Below are the code and all the weights of a small trained network. Each question names an input and a class and asks about switching units off, where a switched-off unit gives its printed mean instead of its output.

import numpy as np


def w(rows, s, z=0):
    codes = np.array(rows[::2]) - 128.0
    scale = np.full(codes.shape[1], s)
    scale[-1] = z or s
    return codes * scale


def f(y):
    return y / 2 * (1 + np.tanh(0.7978845608 * (y + 0.044715 * y**3)))


def log_softmax(a):
    a = a - a.max(-1, keepdims=True)
    return a - np.log(np.exp(a).sum(-1, keepdims=True))


def net(x, mask):
    res = np.array(x, float).reshape(1, 3) / 4 @ E
    y = f(res @ A[0][:, :-1].T + A[0][:, -1])
    res = res + np.where(mask, y, B[0][:, -1]) @ B[0][:, :-1]
    return log_softmax(res[-1] @ U[:, :-1].T + U[:, -1])


A, B = {}, {}
E = w([
[96,129,225,213,184,58,17,124,129,208,72],'x0',
[207,59,138,50,31,117,99,144,7,148,198],'x1',
[135,76,114,118,98,92,142,243,254,119,92],'x2',
],0.0085)
A[0] = w([
[159,67,138,90,84,73,109,197,98,138,134,172],'N0',
[21,172,121,173,199,80,202,186,248,105,35,225],'N1',
[231,2,82,24,8,148,163,167,127,92,189,13],'N2',
[226,45,64,63,77,136,155,148,126,131,175,40],'N3',
[115,78,102,121,110,142,142,129,126,138,105,45],'N4',
[123,107,101,76,127,145,133,208,159,65,86,130],'N5',
[137,107,75,61,77,119,160,195,191,106,96,154],'N6',
[177,154,100,115,127,114,168,160,134,108,115,47],'N7',
[166,161,119,95,108,242,254,98,105,96,172,124],'N8',
[144,101,145,136,89,66,87,184,164,147,101,216],'N9',
[94,154,44,96,154,224,192,69,149,57,166,215],'N10',
[153,42,115,102,74,161,177,180,174,109,85,129],'N11',
[116,182,158,118,156,166,122,59,64,155,116,255],'N12',
[133,60,139,95,54,107,111,194,97,178,129,192],'N13',
],0.0057,0.0027)
B[0] = w([
[193,47,163,82,58,143,167,132,135,132,135,178],'N0',
[114,188,152,162,174,2,92,117,68,172,138,251],'N1',
[127,70,116,119,165,130,94,249,220,150,102,223],'N2',
[135,116,141,130,165,155,93,174,186,156,81,186],'N3',
[113,100,115,95,109,164,166,94,108,75,156,124],'N4',
[191,183,131,106,97,105,171,76,107,109,157,163],'N5',
[201,141,153,111,150,157,153,94,62,106,180,183],'N6',
[110,119,82,112,140,133,176,52,95,99,138,133],'N7',
[96,178,55,171,225,116,107,146,98,71,140,203],'N8',
[160,141,188,141,99,75,112,111,122,197,104,184],'N9',
[95,171,86,193,213,122,86,182,139,140,110,206],'N10',
[210,160,96,104,110,156,222,99,56,105,168,173],'N11',
[93,209,175,151,184,19,77,159,132,165,66,178],'N12',
[197,55,184,54,50,181,197,116,139,184,149,183],'N13',
],0.0067,0.011)
U = w([
[177,83,191,68,1,134,145,122,129,186,138,143],'0',
[33,50,135,131,71,200,170,27,198,61,131,2],'1',
[132,88,89,103,114,206,152,146,166,65,177,91],'2',
[46,144,122,185,171,89,64,170,186,175,18,166],'3',
[47,82,106,153,15,206,170,40,192,75,119,1],'4',
[132,167,111,135,137,105,136,85,52,90,204,139],'5',
],0.0096,0.007)

Each question gives the input, the list of numbers given to net, and the class t.
The units are the neurons (one row each of A and B). Each row of codes is followed by its name. A weight is (code - 128) times the scale printed after its matrix; where a second scale follows, it is the last column's (A, B and U).
mask holds one flag per neuron, in row order. A switched-off neuron (its flag False) gives its mean, the last column of its row in B, instead of its output. The means were averaged over made-up inputs and are rounded, as every weight is.
A unit's drop is (log p(t) with every unit on - log p(t) with that unit switched off) / (log p(t) with every unit on - log p(t) with every unit switched off).
The circuit of an input: a set's keep is (log p(t) with only the set's units on - log p(t) with every unit switched off) / (log p(t) with every unit on - log p(t) with every unit switched off). Starting from the 12 units with the biggest drops (on a tie, the unit counted first), units are removed one at a time, each time the one whose removal leaves the highest keep (on an exact tie, the one counted first), for as long as the keep stays at least 0.8.
circuit, biggest first: the units of the circuit, biggest drop first
most important unit: the unit with the biggest drop
top k neurons: the k neurons with the biggest drops, biggest first
drop of u: that unit's drop, to one decimal
input [-4,7,-2], class 2: circuit, biggest first -> N8, N2
input [-6,-1,-7], class 3: top neuron -> N10
input [-6,-3,5], class 5: circuit, biggest first -> N1, N6
input [-6,6,4], class 2: top 3 neurons -> N8, N2, N1
input [-6,-2,-5], class 3: circuit, biggest first -> N10, N11
input [-5,-2,-8], class 3: circuit, biggest first -> N10, N12
input [-7,-3,8], class 5: circuit, biggest first -> N1, N6
input [-5,2,0], class 2: circuit, biggest first -> N1, N2
input [-6,5,-4], class 2: top 2 neurons -> N1, N9
input [-7,8,3], class 2: top 2 neurons -> N8, N2
input [-4,3,-2], class 2: top 2 neurons -> N1, N9
input [-4,-1,4], class 2: top 2 neurons -> N12, N2
input [-8,5,7], class 2: top 2 neurons -> N8, N2
input [1,-2,5], class 5: most important unit -> N2
input [1,5,-3], class 0: drop of N10 -> 0.1
input [-1,5,-5], class 3: drop of N6 -> 0.2
input [0,3,8], class 0: drop of N13 -> 0.0
input [-8,-6,-7], class 3: drop of N10 -> 0.5
